[[-3.08  3.22 -1.24 -3.81 -0.08]
 [-1.94 -4.57 -1.24  0.11  1.70]]
->
[[ 1.70  0.11 -1.24 -4.57 -1.94]
 [-0.08 -3.81 -1.24  3.22 -3.08]]

[[-2.38  0.13  0.84 -0.17 -0.76  0.65 -0.11  0.06  0.64  0.48 -0.77  2.23
  -2.00]
 [-1.70  0.54  1.35  0.26  4.50 -0.77  2.46 -0.28  2.52  1.54  0.53 -2.04
   0.62]
 [-1.06 -0.02 -4.35 -1.91 -1.30  2.07 -3.65 -1.62  0.26 -0.62 -1.04  0.90
   3.75]
 [-1.27  1.24  2.07  0.87  2.84 -1.00  0.59 -0.77 -0.30  2.21 -2.11  0.78
  -1.07]]
->
[[-1.07  0.78 -2.11  2.21 -0.30 -0.77  0.59 -1.00  2.84  0.87  2.07  1.24
  -1.27]
 [ 3.75  0.90 -1.04 -0.62  0.26 -1.62 -3.65  2.07 -1.30 -1.91 -4.35 -0.02
  -1.06]
 [ 0.62 -2.04  0.53  1.54  2.52 -0.28  2.46 -0.77  4.50  0.26  1.35  0.54
  -1.70]
 [-2.00  2.23 -0.77  0.48  0.64  0.06 -0.11  0.65 -0.76 -0.17  0.84  0.13
  -2.38]]

[[-0.25 -2.71  3.34  1.07 -3.55  0.33  0.24]
 [ 2.65 -0.11  2.03  3.28 -0.70 -1.18 -0.14]
 [-2.85 -0.71  1.75  0.42 -2.48 -1.18  0.07]
 [ 3.39 -1.42  4.51  1.32 -3.73 -0.68 -0.77]
 [ 2.24 -2.24  0.43  1.59 -2.70  0.55 -0.16]
 [-2.52  4.15  0.26 -1.63 -0.81  2.38 -1.59]
 [ 1.00 -1.64 -1.33 -0.76 -2.28  3.13 -0.69]]
->
[[-0.69  3.13 -2.28 -0.76 -1.33 -1.64  1.00]
 [-1.59  2.38 -0.81 -1.63  0.26  4.15 -2.52]
 [-0.16  0.55 -2.70  1.59  0.43 -2.24  2.24]
 [-0.77 -0.68 -3.73  1.32  4.51 -1.42  3.39]
 [ 0.07 -1.18 -2.48  0.42  1.75 -0.71 -2.85]
 [-0.14 -1.18 -0.70  3.28  2.03 -0.11  2.65]
 [ 0.24  0.33 -3.55  1.07  3.34 -2.71 -0.25]]

[[-0.75 -3.47 -1.82  1.47  3.65  0.29 -1.71  1.86]
 [-0.12 -3.27 -0.80 -1.40  1.01  3.57  2.69 -2.25]
 [ 0.31  3.11  1.45 -2.09 -4.42  0.51  1.56 -2.84]
 [-0.83  4.05 -1.23  0.47  3.35 -0.94  0.48  1.33]
 [ 1.36 -2.85 -0.25 -1.65 -0.82 -0.70 -4.47 -0.17]
 [-1.35  3.36 -0.30  1.30  1.79  0.44  3.31  0.51]
 [-2.09  5.45  0.00  2.28  1.42  0.19  3.74  0.99]
 [ 2.37  0.15 -1.28 -4.07  2.83 -1.06 -0.17 -0.79]
 [-0.36 -4.54 -1.38  1.72  3.20  0.01 -1.64  1.97]
 [ 2.68 -0.19  3.18  1.92 -2.17 -3.81  1.77  0.97]
 [-0.83  3.37  2.28  2.97 -2.99 -0.95  1.88  0.91]
 [-3.12 -0.02  1.19  3.64 -3.92  1.93  0.14  0.59]]
->
[[ 0.59  0.14  1.93 -3.92  3.64  1.19 -0.02 -3.12]
 [ 0.91  1.88 -0.95 -2.99  2.97  2.28  3.37 -0.83]
 [ 0.97  1.77 -3.81 -2.17  1.92  3.18 -0.19  2.68]
 [ 1.97 -1.64  0.01  3.20  1.72 -1.38 -4.54 -0.36]
 [-0.79 -0.17 -1.06  2.83 -4.07 -1.28  0.15  2.37]
 [ 0.99  3.74  0.19  1.42  2.28  0.00  5.45 -2.09]
 [ 0.51  3.31  0.44  1.79  1.30 -0.30  3.36 -1.35]
 [-0.17 -4.47 -0.70 -0.82 -1.65 -0.25 -2.85  1.36]
 [ 1.33  0.48 -0.94  3.35  0.47 -1.23  4.05 -0.83]
 [-2.84  1.56  0.51 -4.42 -2.09  1.45  3.11  0.31]
 [-2.25  2.69  3.57  1.01 -1.40 -0.80 -3.27 -0.12]
 [ 1.86 -1.71  0.29  3.65  1.47 -1.82 -3.47 -0.75]]

[[ 0.27 -2.90 -0.15  1.15 -2.47 -0.06  3.31 -0.18  0.50]
 [-2.38  1.22  0.51  1.41  3.34  1.57 -0.55 -0.90  0.59]
 [ 2.41  3.17 -0.41 -3.57  0.38 -2.07 -5.40  0.96 -2.18]
 [-2.26 -3.33 -0.56  3.29 -1.12  1.87  5.59 -0.56  2.50]
 [ 1.37  1.73  0.08 -1.98 -0.14 -1.22 -2.58  1.08 -1.38]
 [ 1.17 -0.07  0.34 -0.76 -0.96 -0.81 -0.48  0.30 -0.90]
 [ 1.44 -0.20  0.29 -0.93 -0.94 -1.00 -0.77  0.04 -1.14]
 [ 0.85  1.87  0.91 -1.30  1.44 -0.82 -3.17 -0.27 -1.73]
 [-0.98 -2.32  1.90  2.29  0.68  0.84  2.07 -2.11 -0.16]
 [ 2.45 -0.58 -0.07 -2.01 -2.59 -1.89 -0.89  0.99 -1.59]]
->
[[-1.59  0.99 -0.89 -1.89 -2.59 -2.01 -0.07 -0.58  2.45]
 [-0.16 -2.11  2.07  0.84  0.68  2.29  1.90 -2.32 -0.98]
 [-1.73 -0.27 -3.17 -0.82  1.44 -1.30  0.91  1.87  0.85]
 [-1.14  0.04 -0.77 -1.00 -0.94 -0.93  0.29 -0.20  1.44]
 [-0.90  0.30 -0.48 -0.81 -0.96 -0.76  0.34 -0.07  1.17]
 [-1.38  1.08 -2.58 -1.22 -0.14 -1.98  0.08  1.73  1.37]
 [ 2.50 -0.56  5.59  1.87 -1.12  3.29 -0.56 -3.33 -2.26]
 [-2.18  0.96 -5.40 -2.07  0.38 -3.57 -0.41  3.17  2.41]
 [ 0.59 -0.90 -0.55  1.57  3.34  1.41  0.51  1.22 -2.38]
 [ 0.50 -0.18  3.31 -0.06 -2.47  1.15 -0.15 -2.90  0.27]]

[[-0.50  4.15 -1.10 -2.11]
 [ 0.47  0.80 -4.31  1.45]
 [-0.75 -2.32  0.92 -3.57]
 [ 3.23 -1.15  2.38 -3.59]
 [ 4.32 -0.44  2.60  0.99]
 [ 1.39 -0.92  1.83 -4.38]]
->
[[-4.38  1.83 -0.92  1.39]
 [ 0.99  2.60 -0.44  4.32]
 [-3.59  2.38 -1.15  3.23]
 [-3.57  0.92 -2.32 -0.75]
 [ 1.45 -4.31  0.80  0.47]
 [-2.11 -1.10  4.15 -0.50]]

[[ 2.71  2.04 -0.70 -0.01 -2.26 -0.53 -1.18 -2.94 -0.15 -0.26  2.23 -0.47
  -4.16  1.01 -1.55]
 [ 1.23  2.83  0.87 -0.50 -1.42  0.24  0.00 -1.55 -0.36 -0.73  0.90  0.39
  -0.62 -1.84  0.83]
 [ 2.51 -1.81 -0.76  0.57 -1.08  0.50 -0.30 -1.99  0.07  0.72 -0.98 -0.25
  -0.83 -0.56 -0.71]
 [-4.37 -1.64 -0.73  1.35  2.81 -1.12  0.22  3.61  0.49  1.31 -0.58 -0.56
   0.25  3.08 -0.33]
 [ 0.56  0.05 -0.61 -1.64 -0.81  0.77  0.23 -1.21 -0.26 -1.40 -0.06 -0.40
   2.27 -2.56 -0.15]]
->
[[-0.15 -2.56  2.27 -0.40 -0.06 -1.40 -0.26 -1.21  0.23  0.77 -0.81 -1.64
  -0.61  0.05  0.56]
 [-0.33  3.08  0.25 -0.56 -0.58  1.31  0.49  3.61  0.22 -1.12  2.81  1.35
  -0.73 -1.64 -4.37]
 [-0.71 -0.56 -0.83 -0.25 -0.98  0.72  0.07 -1.99 -0.30  0.50 -1.08  0.57
  -0.76 -1.81  2.51]
 [ 0.83 -1.84 -0.62  0.39  0.90 -0.73 -0.36 -1.55  0.00  0.24 -1.42 -0.50
   0.87  2.83  1.23]
 [-1.55  1.01 -4.16 -0.47  2.23 -0.26 -0.15 -2.94 -1.18 -0.53 -2.26 -0.01
  -0.70  2.04  2.71]]
